115,82,90,104
77,54,110,81
110,93,93,117
55,128,140,100
77,87,121,66
->
77,54,110,81
115,82,90,104
77,87,121,66
110,93,93,117
55,128,140,100

129,122,87,76,118,122,81,117,82,92,90
125,130,99,58,108,131,101,94,88,112,71
66,103,132,109,52,97,144,81,98,106,102
76,90,111,130,74,85,117,109,90,80,127
136,97,67,89,151,103,54,117,105,97,95
126,120,94,71,114,121,95,102,86,105,81
->
76,90,111,130,74,85,117,109,90,80,127
136,97,67,89,151,103,54,117,105,97,95
66,103,132,109,52,97,144,81,98,106,102
126,120,94,71,114,121,95,102,86,105,81
129,122,87,76,118,122,81,117,82,92,90
125,130,99,58,108,131,101,94,88,112,71

113,106
89,80
141,88
108,91
104,105
138,108
140,46
120,73
75,119
128,103
->
140,46
120,73
89,80
141,88
108,91
128,103
104,105
113,106
138,108
75,119

111,82
153,87
148,88
143,130
137,94
102,44
77,60
136,153
83,74
83,83
->
102,44
77,60
83,74
111,82
83,83
153,87
148,88
137,94
143,130
136,153

162,117,106,72
113,123,98,126
66,112,120,126
->
66,112,120,126
162,117,106,72
113,123,98,126

108,112
62,93
47,83
115,77
->
115,77
47,83
62,93
108,112
---
90,122,110,99,130,99,128,107,78,142,130,105
85,120,112,95,125,95,125,103,78,134,125,104
85,120,111,96,128,96,125,104,78,134,128,102
111,122,92,116,138,116,129,120,88,154,138,115
110,122,95,111,137,111,128,119,87,152,137,114
110,122,95,115,138,115,129,120,86,153,138,113
112,122,93,118,137,118,128,120,88,155,137,115
->
105,90,122,110,99,130,99,128,107,78,142,130
104,85,120,112,95,125,95,125,103,78,134,125
102,85,120,111,96,128,96,125,104,78,134,128
115,111,122,92,116,138,116,129,120,88,154,138
114,110,122,95,111,137,111,128,119,87,152,137
113,110,122,95,115,138,115,129,120,86,153,138
115,112,122,93,118,137,118,128,120,88,155,137

117,102,101,130,88,87,112
137,122,116,158,90,117,72
128,133,144,143,100,132,87
81,72,60,70,96,81,82
110,109,118,116,97,101,112
109,92,90,116,89,80,111
->
112,117,102,101,130,88,87
72,137,122,116,158,90,117
87,128,133,144,143,100,132
82,81,72,60,70,96,81
112,110,109,118,116,97,101
111,109,92,90,116,89,80

52,75,84,132,109,84
141,121,44,141,149,82
52,150,122,46,46,71
94,115,85,113,138,121
125,125,72,150,131,96
80,136,79,46,43,62
111,113,64,52,158,159
120,107,105,81,109,62
->
84,52,75,84,132,109
82,141,121,44,141,149
71,52,150,122,46,46
121,94,115,85,113,138
96,125,125,72,150,131
62,80,136,79,46,43
159,111,113,64,52,158
62,120,107,105,81,109

99,70,118,83,134,101,100,103
69,100,120,69,83,132,84,44
122,79,140,109,101,87,100,94
88,152,57,134,60,103,100,104
111,103,78,124,119,83,109,140
147,59,133,126,139,60,114,146
89,123,85,112,79,107,97,92
70,104,108,74,88,129,87,56
97,153,68,144,48,97,99,100
->
103,99,70,118,83,134,101,100
44,69,100,120,69,83,132,84
94,122,79,140,109,101,87,100
104,88,152,57,134,60,103,100
140,111,103,78,124,119,83,109
146,147,59,133,126,139,60,114
92,89,123,85,112,79,107,97
56,70,104,108,74,88,129,87
100,97,153,68,144,48,97,99

85,125,107
88,117,109
83,139,114
120,84,86
94,117,109
129,137,58
131,88,75
151,103,52
125,80,82
99,86,95
144,131,68
76,143,108
->
107,85,125
109,88,117
114,83,139
86,120,84
109,94,117
58,129,137
75,131,88
52,151,103
82,125,80
95,99,86
68,144,131
108,76,143

136,62,66,116,159,67,99,79,105,130
109,52,83,145,128,55,100,94,104,108
92,65,94,150,100,64,99,113,89,81
123,100,90,84,126,102,102,75,107,131
147,94,72,76,160,99,99,62,110,151
114,100,98,112,96,94,125,98,60,92
->
130,136,62,66,116,159,67,99,79,105
108,109,52,83,145,128,55,100,94,104
81,92,65,94,150,100,64,99,113,89
131,123,100,90,84,126,102,102,75,107
151,147,94,72,76,160,99,99,62,110
92,114,100,98,112,96,94,125,98,60

82,114,141,73,73
104,95,108,101,97
51,87,127,132,54
->
73,82,114,141,73
97,104,95,108,101
54,51,87,127,132
---
40,123
102,113
95,99
115,85
80,110
->
40,113

111,75,102
51,66,100
->
111,66

111,79,83,129,75
73,63,59,51,85
48,44,55,77,121
->
111,63,55

99,102
115,96
92,153
93,59
->
99,96

155,113,48,100,100
71,160,114,161,73
->
155,160

139,145,96,52
63,75,121,160
115,116,99,82
131,150,108,75
83,100,120,139
->
139,75,99,75

86,119
155,42
->
86,42

94,95,109,86
103,135,78,105
157,94,63,98
117,120,73,106
->
94,135,63,106
---
106,81,87
100,105,104
104,79,87
82,141,162
96,75,73
->
106,105,87

53,101,150
64,72,155
54,87,134
160,103,161
43,92,161
->
53,72,134

138,85,106,36
104,84,65,103
75,89,77,55
103,101,91,165
39,116,104,119
->
138,84,77,165

122,112,133,119,70
146,118,96,59,136
->
122,118

135,78,48
63,124,155
77,115,135
73,117,141
->
135,124,135

121,153,157,60,141
141,75,76,89,120
->
121,75

108,85,101,145,155
83,78,94,109,113
97,110,106,79,82
->
108,78,106
---
150,95,124,106
75,121,68,68
->
150,95
75,121

47,152,155,106,116
66,147,127,92,124
60,154,128,93,131
57,147,143,101,116
77,135,118,92,117
->
47,152
66,147

89,123,129,119
126,82,97,93
150,57,60,59
157,48,118,86
->
89,123
126,82

115,100,100,78
42,100,100,130
->
115,100
42,100

121,110,152,109
107,152,121,89
111,95,80,119
113,138,72,131
41,107,124,150
->
121,110
107,152

60,120,44,125,155
51,102,93,127,44
42,80,80,148,135
->
60,120
51,102

126,67
39,149
36,156
->
126,67
39,149
